Below are the code and all the weights of a small trained network. Each question names an input and a target symbol and asks about switching units off, where a switched-off unit gives its printed mean instead of its output.

import numpy as np


def w(rows, s, z=0):
    codes = np.array(rows[::2]) - 128.0
    scale = np.full(codes.shape[1], s)
    scale[-1] = z or s
    return codes * scale


def f(y):
    return y / 2 * (1 + np.tanh(0.7978845608 * (y + 0.044715 * y**3)))


def softmax(a):
    e = np.exp(a - a.max(-1, keepdims=True))
    return e / e.sum(-1, keepdims=True)


def log_softmax(a):
    a = a - a.max(-1, keepdims=True)
    return a - np.log(np.exp(a).sum(-1, keepdims=True))


def net(x, mask):
    ids = ['αβγδεζηθλμξπστφψ'.index(c) for c in x.split()]
    T = len(ids)
    res = E[ids] + P[:T]
    u = 0
    for l in range(2):
        r = res
        for j in range(2):
            rows = slice(2 * j, 2 * j + 2)
            q, k, v = (r @ M[l][rows].T for M in (Q, K, V))
            z = softmax(np.where(np.tri(T) > 0, q @ k.T / 2**0.5, -1e9)) @ v
            o = O[l][rows]
            res = res + np.where(mask[u + j], z, o[:, -1]) @ o[:, :-1]
        u += 2
        y = f(res @ A[l][:, :-1].T + A[l][:, -1])
        res = res + np.where(mask[u : u + 12], y, B[l][:, -1]) @ B[l][:, :-1]
        u += 12
    return log_softmax(res[-1] @ U[:, :-1].T + U[:, -1])


Q, K, V, O, A, B = {}, {}, {}, {}, {}, {}
E = w([
[170,166,155,121,134,71,161,112,65],'α',
[145,136,158,198,130,43,127,45,179],'β',
[80,82,178,159,170,72,180,82,103],'γ',
[129,136,173,85,84,140,132,136,156],'δ',
[92,120,24,106,77,144,102,81,126],'ε',
[98,113,112,109,102,128,249,119,79],'ζ',
[131,122,99,166,191,109,139,87,98],'η',
[97,145,105,147,205,141,95,83,128],'θ',
[96,101,173,142,85,17,182,103,155],'λ',
[57,48,163,150,162,168,186,182,158],'μ',
[77,80,111,172,108,186,152,74,114],'ξ',
[100,72,94,57,167,113,50,178,108],'π',
[90,194,115,42,127,117,96,128,115],'σ',
[93,188,93,113,187,141,106,76,162],'τ',
[171,114,114,167,168,146,113,166,174],'φ',
[149,52,133,139,162,146,130,159,77],'ψ',
],0.019)
P = w([
[29,255,91,249,81,110,82,220,69],'0',
[112,110,85,177,105,137,85,176,104],'1',
[107,147,88,184,88,126,106,213,124],'2',
[161,70,101,104,125,179,147,168,167],'3',
[160,109,92,103,108,159,159,197,178],'4',
[176,65,112,40,173,180,182,125,174],'5',
[163,107,93,65,155,177,174,172,158],'6',
[175,61,108,19,188,192,198,120,166],'7',
],0.0065)
Q[0] = w([
[119,159,31,135,84,139,201,200,197],'L0H0',
[33,182,118,254,96,110,75,202,52],'L0H0',
[49,207,127,236,136,114,67,211,142],'L0H1',
[68,135,82,217,67,60,109,192,5],'L0H1',
],0.0067)
K[0] = w([
[167,190,149,152,72,56,184,162,171],'L0H0',
[57,255,124,220,126,106,108,238,54],'L0H0',
[52,165,8,214,138,73,146,196,56],'L0H1',
[84,203,170,199,95,128,73,162,118],'L0H1',
],0.0075)
V[0] = w([
[173,137,110,165,93,92,82,90,35],'L0H0',
[118,102,198,113,180,51,161,142,177],'L0H0',
[211,195,83,154,78,56,109,145,203],'L0H1',
[131,3,120,166,136,73,48,164,98],'L0H1',
],0.0062)
O[0] = w([
[71,247,118,67,168,122,139,147,78,140],'L0H0',
[103,156,156,82,130,116,19,97,119,40],'L0H0',
[93,30,129,87,236,112,188,82,182,100],'L0H1',
[112,170,153,102,195,148,120,18,1,254],'L0H1',
],0.007,0.0011)
A[0] = w([
[154,169,84,79,206,178,58,143,166,130],'L0N0',
[108,103,137,157,77,166,139,196,76,128],'L0N1',
[106,164,91,198,138,183,119,151,94,56],'L0N2',
[106,179,140,119,66,134,193,70,139,129],'L0N3',
[200,136,170,69,155,44,117,173,72,68],'L0N4',
[162,142,185,118,112,163,127,206,193,2],'L0N5',
[153,138,120,211,212,196,94,144,165,36],'L0N6',
[177,154,220,99,118,59,185,175,111,156],'L0N7',
[81,126,150,95,154,198,2,162,150,39],'L0N8',
[172,165,70,88,131,81,86,162,182,148],'L0N9',
[174,45,28,204,172,68,156,124,70,91],'L0N10',
[88,77,112,164,192,137,49,155,144,196],'L0N11',
],0.0082,0.0079)
B[0] = w([
[98,77,137,140,82,90,195,129,3,196],'L0N0',
[192,58,149,95,72,183,45,67,62,182],'L0N1',
[198,88,156,86,126,128,135,130,232,135],'L0N2',
[168,57,116,129,194,181,8,125,82,174],'L0N3',
[147,98,5,145,178,170,77,96,157,128],'L0N4',
[121,179,48,95,170,82,142,113,128,120],'L0N5',
[108,21,83,184,61,7,103,189,80,130],'L0N6',
[119,63,94,97,143,199,30,142,122,169],'L0N7',
[204,117,132,99,166,139,133,28,194,138],'L0N8',
[121,71,237,134,69,187,183,96,71,186],'L0N9',
[62,197,197,232,134,210,73,176,124,197],'L0N10',
[129,188,150,67,12,145,241,52,93,254],'L0N11',
],0.0066,0.0053)
Q[1] = w([
[70,69,154,107,107,239,223,35,37],'L1H0',
[89,185,98,48,153,146,197,154,140],'L1H0',
[97,55,187,157,117,255,175,62,29],'L1H1',
[87,136,116,151,125,99,104,205,122],'L1H1',
],0.0077)
K[1] = w([
[206,89,152,61,222,97,91,160,228],'L1H0',
[91,141,154,206,73,120,157,115,97],'L1H0',
[254,133,154,82,197,69,107,136,211],'L1H1',
[85,216,181,141,121,238,86,73,140],'L1H1',
],0.0077)
V[1] = w([
[79,10,93,137,104,60,118,122,103],'L1H0',
[196,71,1,209,158,109,212,93,75],'L1H0',
[50,32,83,104,167,133,13,178,92],'L1H1',
[206,84,139,99,128,118,236,154,46],'L1H1',
],0.0062)
O[1] = w([
[20,56,172,175,158,54,63,92,85,254],'L1H0',
[152,152,35,167,123,3,151,164,27,108],'L1H0',
[69,55,143,121,197,141,36,240,195,172],'L1H1',
[25,240,123,208,73,131,122,188,97,76],'L1H1',
],0.0058,0.003)
A[1] = w([
[48,104,95,79,165,77,192,151,86,2],'L1N0',
[115,32,23,23,17,146,101,134,62,33],'L1N1',
[233,110,102,56,149,71,170,65,140,24],'L1N2',
[68,69,118,32,153,153,100,116,163,181],'L1N3',
[17,151,113,174,112,84,197,83,181,11],'L1N4',
[161,214,137,171,95,53,2,182,212,28],'L1N5',
[153,204,34,164,122,128,102,127,138,105],'L1N6',
[188,180,56,115,127,156,214,160,182,48],'L1N7',
[170,145,218,216,228,2,117,110,227,20],'L1N8',
[80,196,202,45,164,121,141,127,104,39],'L1N9',
[124,168,121,90,75,182,121,204,83,8],'L1N10',
[138,118,83,92,239,109,144,137,147,123],'L1N11',
],0.0065,0.0057)
B[1] = w([
[155,125,56,73,171,137,141,149,80,133],'L1N0',
[161,170,199,215,193,113,172,145,212,254],'L1N1',
[97,123,93,156,72,136,70,167,103,140],'L1N2',
[146,184,63,145,120,56,122,146,152,229],'L1N3',
[122,21,108,33,103,148,83,108,100,133],'L1N4',
[226,144,175,87,160,84,214,93,161,125],'L1N5',
[57,89,100,189,114,254,158,46,131,133],'L1N6',
[127,49,192,238,241,54,202,82,150,119],'L1N7',
[237,124,118,121,101,171,151,160,109,159],'L1N8',
[159,91,181,184,157,124,77,108,180,128],'L1N9',
[239,137,112,156,126,101,111,176,117,132],'L1N10',
[158,121,134,93,50,67,161,114,141,126],'L1N11',
],0.0074,0.0087)
U = w([
[132,199,106,55,105,128,103,209,147,153],'α',
[133,138,83,37,112,115,144,82,116,137],'β',
[109,255,201,87,146,91,109,164,118,131],'γ',
[105,113,71,139,119,212,88,108,168,42],'δ',
[155,106,74,120,210,150,156,202,115,250],'ε',
[119,122,104,164,68,43,93,173,128,43],'ζ',
[196,157,148,111,184,123,183,87,123,154],'η',
[94,195,70,179,131,119,138,108,188,69],'θ',
[66,80,177,135,197,88,95,100,152,103],'λ',
[184,130,146,165,92,117,60,83,133,100],'μ',
[156,126,146,135,164,173,97,170,83,54],'ξ',
[86,194,161,145,201,142,102,115,92,79],'π',
[96,121,172,76,107,186,144,173,188,160],'σ',
[117,92,145,151,62,109,160,163,119,3],'τ',
[95,123,76,89,103,122,124,117,83,84],'φ',
[168,162,69,85,139,155,56,157,80,135],'ψ',
],0.0088,0.0051)

Each question gives the input, a string of symbols that net reads in full, and the target symbol t.
The units are the heads (2 rows each of Q, K, V and O) and the neurons (one row each of A and B). Each row of codes is followed by its name. A weight is (code - 128) times the scale printed after its matrix; where a second scale follows, it is the last column's (O, A, B and U).
mask holds one flag per unit, layer by layer, with each layer's heads first. A switched-off unit (its flag False) gives its mean, the last column of its rows in O or B, instead of its output. The means were averaged over made-up inputs and are rounded, as every weight is.
A unit's drop is (log p(t) with every unit on - log p(t) with that unit switched off) / (log p(t) with every unit on - log p(t) with every unit switched off).
The circuit of an input: a set's keep is (log p(t) with only the set's units on - log p(t) with every unit switched off) / (log p(t) with every unit on - log p(t) with every unit switched off). Starting from the 12 units with the biggest drops (on a tie, the unit counted first), units are removed one at a time, each time the one whose removal leaves the highest keep (on an exact tie, the one counted first), for as long as the keep stays at least 0.8.
units of the circuit, in order: the units of the circuit, biggest drop first
top k neurons: the k neurons with the biggest drops, biggest first
k most important neurons of layer l: the k neurons of layer l with the biggest drops, biggest first
heads that matter: for each layer, one digit per head in row order, 1 if its drop is at least 0.15 and else 0, layers parted by /
input μ ξ λ ξ, target λ: heads that matter : 00 / 11
input μ β σ ψ, target η: units of the circuit, in order : [L1H1, L0N11]
input ε ε π μ η, target π: heads that matter : 01 / 00
input β λ λ, target λ: units of the circuit, in order : [L0N7, L1H0]
input ε σ β β φ β ε ε, target η: units of the circuit, in order : [L1N1, L1H1]
input ε μ ζ ε η ε, target θ: heads that matter : 00 / 00
input τ σ γ ξ σ λ μ μ, target λ: units of the circuit, in order : [L1H0, L0H0]
input σ β δ μ ε λ τ, target λ: heads that matter : 10 / 11
input ε ξ δ σ ε φ, target σ: most important neuron of layer 0 : [L0N11]
input ε μ ε θ σ φ π, target η: units of the circuit, in order : [L0N11, L1N1, L0N8]
input ψ λ μ, target λ: 4 most important neurons of layer 0 : [L0N11, L0N7, L0N3, L0N10]
input μ β ε φ δ λ σ π, target λ: top 2 neurons : [L0N7, L1N1]
input ψ φ ε τ, target φ: heads that matter : 00 / 01
input ξ λ η λ, target λ: top 2 neurons : [L0N7, L0N3]
input β φ ε β λ φ, target λ: heads that matter : 11 / 10
input ε σ τ ε ε τ, target β: units of the circuit, in order : [L1N1, L0N10]
input τ ε ε τ σ δ μ ψ, target σ: units of the circuit, in order : [L1H0, L0N11, L0H1]
input τ φ ε γ λ θ λ θ, target λ: top 2 neurons : [L0N7, L1N8]
input ψ ζ θ φ θ, target φ: 2 most important neurons of layer 0 : [L0N6, L0N0]
input ε β α φ σ α ε ε, target ε: heads that matter : 00 / 11
input ψ π λ α, target ψ: heads that matter : 00 / 00
input ξ α β, target η: top 4 neurons : [L1N5, L0N0, L1N8, L0N11]
input γ ε ζ λ δ φ ψ ε, target θ: top 2 neurons : [L1N3, L1N1]
input μ η β ζ μ π, target η: heads that matter : 00 / 00
input θ β φ ζ φ, target τ: heads that matter : 00 / 00
input ξ α α, target ε: top 2 neurons : [L0N4, L0N7]
input λ λ ψ, target λ: top 2 neurons : [L0N7, L1N8]
input ε α ε, target ε: heads that matter : 10 / 11
